Here is a tiny trained network, its code and every weight. The questions are about switching its units off for an input and a class, where a switched-off unit gives its printed mean instead of its output.

import numpy as np


def w(rows, s, z=0):
    codes = np.array(rows[::2]) - 128.0
    scale = np.full(codes.shape[1], s)
    scale[-1] = z or s
    return codes * scale


def f(y):
    return y / 2 * (1 + np.tanh(0.7978845608 * (y + 0.044715 * y**3)))


def log_softmax(a):
    a = a - a.max(-1, keepdims=True)
    return a - np.log(np.exp(a).sum(-1, keepdims=True))


def net(x, mask):
    res = np.array(x, float).reshape(1, 7) / 4 @ E
    y = f(res @ A[0][:, :-1].T + A[0][:, -1])
    res = res + np.where(mask, y, B[0][:, -1]) @ B[0][:, :-1]
    return log_softmax(res[-1] @ U[:, :-1].T + U[:, -1])


A, B = {}, {}
E = w([
[133,128,126,127],'x0',
[255,136,212,172],'x1',
[125,129,135,125],'x2',
[122,25,202,41],'x3',
[128,128,133,127],'x4',
[130,126,126,128],'x5',
[173,199,115,13],'x6',
],0.0055)
A[0] = w([
[133,166,101,155,10],'neuron 1',
[34,134,99,95,3],'neuron 2',
[112,75,181,76,70],'neuron 3',
[39,137,105,97,28],'neuron 4',
[143,187,138,58,46],'neuron 5',
[148,35,147,83,11],'neuron 6',
[123,245,109,179,108],'neuron 7',
[167,165,117,61,18],'neuron 8',
[62,67,183,231,59],'neuron 9',
[231,149,221,170,20],'neuron 10',
[123,212,164,49,55],'neuron 11',
[131,197,96,173,45],'neuron 12',
[116,70,193,56,131],'neuron 13',
],0.011,0.0043)
B[0] = w([
[133,103,221,115,117],'neuron 1',
[93,78,143,64,175],'neuron 2',
[108,137,162,177,178],'neuron 3',
[96,67,130,94,174],'neuron 4',
[203,105,125,138,163],'neuron 5',
[108,127,199,156,159],'neuron 6',
[86,154,168,180,252],'neuron 7',
[211,100,149,119,147],'neuron 8',
[253,134,134,107,224],'neuron 9',
[56,69,106,55,243],'neuron 10',
[215,118,118,133,182],'neuron 11',
[111,128,201,148,173],'neuron 12',
[92,185,140,170,239],'neuron 13',
],0.035,0.0038)
U = w([
[34,162,225,183,83],'0',
[20,13,102,3,95],'1',
[233,115,111,105,63],'2',
[69,152,86,116,254],'3',
],0.0049,0.01)

Each question gives the input, the list of numbers given to net, and the class t.
The units are the neurons (one row each of A and B). Each row of codes is followed by its name. A weight is (code - 128) times the scale printed after its matrix; where a second scale follows, it is the last column's (A, B and U).
mask holds one flag per neuron, in row order. A switched-off neuron (its flag False) gives its mean, the last column of its row in B, instead of its output. The means were averaged over made-up inputs and are rounded, as every weight is.
A unit's drop is (log p(t) with every unit on - log p(t) with that unit switched off) / (log p(t) with every unit on - log p(t) with every unit switched off).
The circuit of an input: a set's keep is (log p(t) with only the set's units on - log p(t) with every unit switched off) / (log p(t) with every unit on - log p(t) with every unit switched off). Starting from the 12 units with the biggest drops (on a tie, the unit counted first), units are removed one at a time, each time the one whose removal leaves the highest keep (on an exact tie, the one counted first), for as long as the keep stays at least 0.8.
units of the circuit, in order: the units of the circuit, biggest drop first
most important unit: the unit with the biggest drop
top k neurons: the k neurons with the biggest drops, biggest first
drop of u: that unit's drop, to one decimal
input [-6,5,-8,8,-5,-3,7], class 0: top 4 neurons -> neuron 13; neuron 6; neuron 3; neuron 9
input [-2,2,-8,6,-7,7,7], class 2: top neuron -> neuron 11
input [2,-2,-5,-5,-1,-8,1], class 0: units of the circuit, in order -> neuron 7; neuron 12
input [-4,8,-4,-7,-6,4,3], class 1: top 2 neurons -> neuron 10; neuron 13
input [4,7,7,8,-4,0,1], class 0: top 2 neurons -> neuron 13; neuron 6
input [7,7,1,4,-5,8,6], class 1: top 3 neurons -> neuron 10; neuron 9; neuron 7
input [-6,-7,2,8,-1,6,5], class 0: top 4 neurons -> neuron 13; neuron 3; neuron 6; neuron 10
input [8,-2,-3,-6,-1,-3,8], class 2: top 2 neurons -> neuron 11; neuron 5
input [7,-7,7,-1,6,4,-3], class 1: top 2 neurons -> neuron 2; neuron 4
input [3,3,1,4,-2,4,6], class 2: top 4 neurons -> neuron 11; neuron 8; neuron 5; neuron 7
input [-5,8,-8,-6,8,2,8], class 1: top 3 neurons -> neuron 10; neuron 9; neuron 13
input [1,-1,-1,3,8,-3,5], class 2: units of the circuit, in order -> neuron 11; neuron 10
input [-4,-8,-1,-6,2,5,4], class 1: top 2 neurons -> neuron 2; neuron 4
input [-2,-5,6,-1,-8,8,-8], class 2: most important unit -> neuron 9
input [3,-7,-3,-7,-5,7,-2], class 0: top 2 neurons -> neuron 7; neuron 10
input [4,3,0,-7,8,-8,4], class 0: top 2 neurons -> neuron 7; neuron 12
input [-3,6,2,-2,4,8,-5], class 1: drop of neuron 10 -> 1.1
input [6,8,-4,0,5,2,-5], class 1: drop of neuron 10 -> 1.1
input [-2,-7,-3,8,8,2,-7], class 0: drop of neuron 10 -> 0.2
input [3,7,-4,-3,-7,-5,5], class 1: drop of neuron 4 -> 0.0
input [5,-5,1,-7,-6,-8,0], class 0: units of the circuit, in order -> neuron 7
